[ -4  -4  -5  -3   1   9  -7   6  -2 -18  -3  -9   0  -9   6  -3   2  -3
   6   0 -11   3   4   8  -2  -1   8   0  15   1   1  -5  -2  -1  -6  -3
  11   1] | q64:<96>
[  5  -1   7   2   2   5  -3   5   0  -1   4 -10  13  -8  -7  -5   1 -15
  -3  -3  19 -13  -1  -1   3  10   1  -1 -16   9   7  -2  -3 -10  -2  -4
   7 -15] | q156:<87>
[ -4  -8  -2  -5   1  15   1   4 -14 -14  -4  -7   5  -4   6  -5  -6  -4
  -4   1  -3 -17   1  23  -5   1   1   2   2  -2   0  -3   5  -1  -9  -7
   8   4] | q64:<94>
[  1   3  -5  -2   2  16   1  11 -25 -22  -1 -12   6 -17   0  -3  -1   3
   0   0   0  -7   0  17  -9   3   5  -3  -1   4  -3  -2   0  -6 -11  -8
   6   1] | q64:<96>
[  1   0 -10  -2   5  22   1  12 -27 -14  -3  -9   5  -7  -2  -8   8  -9
  -9   4   2 -10  -3  16 -10   0   6  -4   1   2  -8  -3  -5  -3 -14 -15
   8  -1] | q64:<94>
[  7   0  -3   2   1  -2   3   4   0   3   0  -2   0 -13   7  -4  -4  -5
  -1  -4  10 -10  -4   1  -4  -1   4   3   2   3  -8  -3  -6  -7  -8  -6
   6   6] | q156:<87>
[ -8   1 -17  -6   0   8  -2   7 -37  -7  13  -3   8 -23   3   0   0   4
  19  -1  -3 -13   1  16  -6  -7   1   5 -11   5  -6  -3  -4  -5 -15 -16
  -3   0] | q958:<91>
[ -9  13  -8  -4   0   4  -7   7 -22  -9  -4  -3  -3 -18   1   0  -4   5
  -1   1  -8  -5   9   7  -7  -1   3   2   2   6   7  -6   1  -4  -9  -6
   9   0] | q958:<97>
[  2   5  -6  -5   1  24   2  11 -20  -9  -1 -11  17 -13  -2 -11   6 -14
  -4   1  18 -20  -7   8  -3   2   1  -2 -21   8 -12  -8  -3  -5 -15 -20
   8   0] | q156:<95>
[-14  -4   3   3  -3   6 -15   7 -39  -3  -1  -2   7   3  -2   1   2 -12
  -2  -5   5 -10  14   0  -5   8   4  -2 -18   1  -5   0   0 -33 -10  -8
  -5   3] | q958:<91>
[  3   1 -19  -7   0   5  -5  10 -43 -17  -1  -8   6 -13  -2   3   0  -3
  -2  -1  -9 -13   4   8  -2   1   5   2  -6   7  -9  -2  -2 -14 -14 -22
   4   0] | q958:<91>
[  4   1  -4  -3   0  10   4   5  -4 -10  -5  -6  -6  -5  -3  -9  -1 -20
   1   1  21  -8  -2   3  -5   5  10  -2 -10   3   0  -5  -1  -9  -7  -9
  15   2] | q156:<87>
[  8   0 -10  -5   4  12 -10  13 -49 -14   4  -4   2 -13   1  -4  -2 -10
  -4  -3   4 -14   1   8 -12  -4   5  -1 -16   4  -5  -1  -3 -16 -15 -16
   3   7] | q958:<97>
[ -3  -1  -2  -2  -1  11   3   6   2 -12  -6  -7   8 -12  -2  -4  -3  -8
  -2   0   7  -3  -4   8  -4   1   5  -1   7   2  -4  -7  -2   1  -2  -6
  11   4] | q156:<87>
[  3   1   1  -3  -5   4   0   5  10  -3  -2   1   7  -9  -3   8  -2 -12
   3  -2  17  15  -1  -2  -3   2   6  -1  -6   4   4   0  -2  -2   0  -4
   9   5] | q156:<95>
[  2  -1  -7  -5   2  23  -2  12 -21 -20  -6 -12   8  -2  -2 -10  -4 -14
  -7  -3   9  -2  -4   9 -10   2   7  -8  -2   6  -9  -3  -2  -7  -5  -6
  10   2] | q64:<94>
[-12  11  -2  -9   3   4  -5   6 -32  -3   4  -1   2  -6  -4  -7  -2  -3
  -5   8  -4 -12   4   5  -6  -1   3   9 -14   9   2  -6  -4 -13 -15 -12
   1   3] | q958:<91>
[  2  -1  -1  -1  -1  -5   2  10  -4 -20   0 -10 -13 -29  -1  -7  -4   3
   4   0  -1 -11   0   7  -9  -1   5  -5   4   4  -5  -5  -1   2  -8  -4
   8   5] | q156:<87>
